Below are the code and all the weights of a small trained network. Each question names an input and a class and asks about switching units off, where a switched-off unit gives its printed mean instead of its output.

import numpy as np


def w(rows, s, z=0):
    codes = np.array(rows[::2]) - 128.0
    scale = np.full(codes.shape[1], s)
    scale[-1] = z or s
    return codes * scale


def f(y):
    return np.maximum(y, 0)


def log_softmax(a):
    a = a - a.max(-1, keepdims=True)
    return a - np.log(np.exp(a).sum(-1, keepdims=True))


def net(x, mask):
    res = np.array(x, float).reshape(1, 2) / 4 @ E
    y = f(res @ A[0][:, :-1].T + A[0][:, -1])
    res = res + np.where(mask, y, B[0][:, -1]) @ B[0][:, :-1]
    return log_softmax(res[-1] @ U[:, :-1].T + U[:, -1])


A, B = {}, {}
E = w([
[2,73,180,83,44,66,140,59,78,69],'x0',
[69,94,76,90,220,185,183,206,52,49],'x1',
],0.0097)
A[0] = w([
[97,91,229,79,69,57,141,126,63,68,82],'n0',
[92,66,46,39,211,188,241,194,62,31,149],'n1',
[178,172,172,168,59,31,72,2,202,191,73],'n2',
[105,194,169,94,104,86,137,169,76,106,254],'n3',
[218,159,102,172,190,172,147,154,154,178,91],'n4',
[71,130,88,81,242,160,204,157,94,17,64],'n5',
[62,76,190,47,94,65,155,92,105,87,84],'n6',
[236,220,94,139,207,152,139,243,203,138,96],'n7',
],0.0059,0.0099)
B[0] = w([
[93,109,58,80,141,145,81,201,84,199,188],'n0',
[134,164,133,171,93,93,184,76,174,154,253],'n1',
[65,198,79,128,44,152,162,62,166,238,207],'n2',
[214,62,254,187,194,58,61,109,191,109,228],'n3',
[85,94,85,72,137,61,62,155,88,161,182],'n4',
[142,203,49,128,62,183,192,100,104,209,197],'n5',
[70,96,71,58,113,63,85,177,36,183,192],'n6',
[78,84,130,87,173,47,109,144,68,221,208],'n7',
],0.0093,0.013)
U = w([
[95,48,99,16,139,103,90,193,67,149,56],'0',
[118,247,100,161,74,138,211,85,166,146,73],'1',
[202,28,237,217,179,105,101,136,191,96,254],'2',
[141,136,104,73,125,229,125,170,122,77,75],'3',
],0.013,0.0085)

Each question gives the input, the list of numbers given to net, and the class t.
The units are the neurons (one row each of A and B). Each row of codes is followed by its name. A weight is (code - 128) times the scale printed after its matrix; where a second scale follows, it is the last column's (A, B and U).
mask holds one flag per neuron, in row order. A switched-off neuron (its flag False) gives its mean, the last column of its row in B, instead of its output. The means were averaged over made-up inputs and are rounded, as every weight is.
A unit's drop is (log p(t) with every unit on - log p(t) with that unit switched off) / (log p(t) with every unit on - log p(t) with every unit switched off).
most important unit: the unit with the biggest drop
top k neurons: the k neurons with the biggest drops, biggest first
drop when u is switched off: that unit's drop, to one decimal
input [0,-3], class 2: most important unit : n5
input [-3,6], class 1: top 2 neurons : [n1; n5]
input [-3,-3], class 2: top 4 neurons : [n6; n5; n0; n1]
input [6,-6], class 0: top 3 neurons : [n1; n6; n0]
input [2,3], class 2: top 2 neurons : [n2; n3]
input [3,3], class 2: top 4 neurons : [n2; n3; n7; n4]
input [-5,-4], class 0: top 3 neurons : [n1; n7; n4]
input [-3,1], class 2: top 2 neurons : [n6; n0]
input [8,-8], class 0: top 4 neurons : [n6; n0; n1; n5]
input [-3,0], class 2: top 2 neurons : [n6; n0]
input [7,8], class 1: top 4 neurons : [n1; n5; n7; n4]
input [-7,8], class 1: top 3 neurons : [n1; n5; n6]
input [3,-1], class 2: top 2 neurons : [n7; n4]
input [1,6], class 1: most important unit : n5
input [-5,7], class 1: drop when n5 is switched off : 0.4
input [1,-3], class 2: drop when n5 is switched off : 0.8
input [-3,5], class 1: drop when n1 is switched off : 0.3
